Below are the code and all the weights of a small trained network. Each question names an input and a class and asks about switching units off, where a switched-off unit gives its printed mean instead of its output.

import numpy as np


def w(rows, s, z=0):
    codes = np.array(rows[::2]) - 128.0
    scale = np.full(codes.shape[1], s)
    scale[-1] = z or s
    return codes * scale


def norm(h):
    return h / np.sqrt((h * h).mean(-1, keepdims=True) + 1e-5)


def f(y):
    return np.maximum(y, 0)


def log_softmax(a):
    a = a - a.max(-1, keepdims=True)
    return a - np.log(np.exp(a).sum(-1, keepdims=True))


def net(x, mask):
    res = np.array(x, float).reshape(1, 5) / 4 @ E
    u = 0
    for l in range(4):
        y = f(norm(res) @ A[l][:, :-1].T + A[l][:, -1])
        res = res + np.where(mask[u : u + 5], y, B[l][:, -1]) @ B[l][:, :-1]
        u += 5
    return log_softmax(norm(res)[-1] @ U[:, :-1].T + U[:, -1])


A, B = {}, {}
E = w([
[151,81,252,115,153,109,170],'x0',
[129,127,125,130,131,125,130],'x1',
[216,142,119,184,101,80,149],'x2',
[157,179,208,130,89,147,12],'x3',
[196,28,100,127,128,187,91],'x4',
],0.002)
A[0] = w([
[52,113,114,17,147,222,152,93],'0.n0',
[132,197,33,112,174,132,53,42],'0.n1',
[198,25,102,176,117,255,109,4],'0.n2',
[217,167,112,181,91,109,163,77],'0.n3',
[24,134,139,3,163,245,94,24],'0.n4',
],0.0026,0.0027)
B[0] = w([
[130,96,127,230,138,62,100,251],'0.n0',
[115,100,151,112,55,171,192,199],'0.n1',
[136,99,101,6,142,58,75,238],'0.n2',
[63,67,136,167,149,101,76,211],'0.n3',
[103,68,175,252,116,59,74,230],'0.n4',
],0.0037,0.0011)
A[1] = w([
[158,103,247,96,199,149,161,47],'1.n0',
[237,146,100,212,104,51,141,40],'1.n1',
[68,209,162,149,142,106,167,64],'1.n2',
[73,254,142,135,146,120,180,2],'1.n3',
[97,175,47,118,111,169,105,61],'1.n4',
],0.0038,0.0025)
B[1] = w([
[119,137,105,145,33,138,166,253],'1.n0',
[2,74,177,174,160,134,73,247],'1.n1',
[165,88,103,83,116,89,96,243],'1.n2',
[160,88,109,66,122,91,80,214],'1.n3',
[134,102,166,124,77,141,184,205],'1.n4',
],0.0053,0.0014)
A[2] = w([
[153,164,198,116,78,143,83,117],'2.n0',
[97,192,2,149,45,195,89,9],'2.n1',
[112,123,185,170,132,145,63,114],'2.n2',
[138,142,185,136,52,139,202,55],'2.n3',
[181,213,164,112,122,166,63,11],'2.n4',
],0.0032,0.0013)
B[2] = w([
[121,158,76,144,163,167,171,242],'2.n0',
[154,96,253,115,71,116,196,217],'2.n1',
[116,147,97,151,179,132,158,251],'2.n2',
[135,110,116,110,82,162,164,194],'2.n3',
[145,170,85,132,179,170,144,178],'2.n4',
],0.0053,0.0016)
A[3] = w([
[104,120,62,155,62,131,100,110],'3.n0',
[112,110,49,140,215,117,253,143],'3.n1',
[176,219,127,140,140,172,82,52],'3.n2',
[223,45,105,71,155,176,81,162],'3.n3',
[120,189,150,74,134,52,100,2],'3.n4',
],0.0041,0.0012)
B[3] = w([
[150,106,254,113,130,107,172,178],'3.n0',
[183,226,145,127,144,231,38,254],'3.n1',
[168,107,61,115,216,197,172,170],'3.n2',
[95,218,84,66,127,4,135,231],'3.n3',
[205,52,2,62,157,94,96,163],'3.n4',
],0.0038,0.0027)
U = w([
[148,120,74,38,137,29,96,188],'0',
[58,83,169,231,163,109,83,160],'1',
[144,117,175,115,26,177,202,132],'2',
[168,194,91,130,190,255,121,8],'3',
],0.0083,0.0011)

Each question gives the input, the list of numbers given to net, and the class t.
The units are the neurons (one row each of A and B). Each row of codes is followed by its name. A weight is (code - 128) times the scale printed after its matrix; where a second scale follows, it is the last column's (A, B and U).
mask holds one flag per neuron, layer by layer. A switched-off neuron (its flag False) gives its mean, the last column of its row in B, instead of its output. The means were averaged over made-up inputs and are rounded, as every weight is.
A unit's drop is (log p(t) with every unit on - log p(t) with that unit switched off) / (log p(t) with every unit on - log p(t) with every unit switched off).
The circuit of an input: a set's keep is (log p(t) with only the set's units on - log p(t) with every unit switched off) / (log p(t) with every unit on - log p(t) with every unit switched off). Starting from the 12 units with the biggest drops (on a tie, the unit counted first), units are removed one at a time, each time the one whose removal leaves the highest keep (on an exact tie, the one counted first), for as long as the keep stays at least 0.8.
circuit, biggest first: the units of the circuit, biggest drop first
k most important neurons: the k neurons with the biggest drops, biggest first
k most important neurons of layer l: the k neurons of layer l with the biggest drops, biggest first
drop of u: that unit's drop, to one decimal
input [6,-3,1,4,7], class 0: circuit, biggest first	3.n3
input [-5,3,-6,-1,4], class 1: circuit, biggest first	0.n4, 0.n0
input [6,-8,-5,2,7], class 0: 4 most important neurons	3.n3, 0.n2, 1.n1, 2.n1
input [-2,4,1,-8,-7], class 3: 2 most important neurons of layer 3	3.n1, 3.n3
input [-4,1,-7,6,7], class 0: 2 most important neurons	3.n3, 0.n2
input [1,-6,5,3,4], class 1: 4 most important neurons	1.n1, 1.n2, 1.n3, 2.n2
input [3,-4,0,5,0], class 3: 2 most important neurons	2.n0, 2.n4
input [4,-8,1,-5,-1], class 3: 2 most important neurons of layer 0	0.n1, 0.n4
input [-4,-4,5,-7,-5], class 3: 2 most important neurons	3.n1, 3.n3
input [-7,-4,6,2,-2], class 2: 2 most important neurons	0.n1, 2.n1
input [-7,-4,7,-6,-3], class 1: 3 most important neurons	1.n1, 0.n3, 1.n0
input [-6,-5,8,-8,-5], class 1: 3 most important neurons	1.n1, 2.n0, 0.n3
input [6,3,-7,3,-8], class 0: circuit, biggest first	3.n4, 1.n2
input [-2,8,-4,4,-1], class 1: most important neuron of layer 3	3.n1
input [-7,-4,-6,7,-6], class 2: 3 most important neurons	2.n1, 0.n1, 1.n4
input [-7,8,-4,5,8], class 0: 3 most important neurons	3.n3, 0.n2, 1.n0
input [-7,8,6,-3,0], class 2: 2 most important neurons of layer 2	2.n1, 2.n2
input [-6,7,1,6,0], class 2: 3 most important neurons	2.n1, 0.n1, 1.n4
input [5,3,-3,8,8], class 0: 3 most important neurons	3.n3, 0.n2, 3.n1
input [-4,0,-2,-7,-1], class 3: circuit, biggest first	3.n1
input [-6,7,-6,-2,0], class 1: 2 most important neurons	0.n4, 0.n0
input [-8,-4,8,-1,0], class 1: 3 most important neurons	1.n1, 0.n3, 1.n0
input [-2,-7,6,-4,-5], class 1: 2 most important neurons of layer 0	0.n3, 0.n2
input [-4,-7,-1,-4,3], class 2: 4 most important neurons of layer 2	2.n1, 2.n2, 2.n0, 2.n4
input [-4,1,-2,0,1], class 2: drop of 0.n1	0.3
input [2,8,8,-5,1], class 1: drop of 1.n1	0.8
input [-7,-3,6,3,-5], class 2: circuit, biggest first	2.n1
input [2,7,-4,-7,-2], class 3: drop of 3.n1	1.0
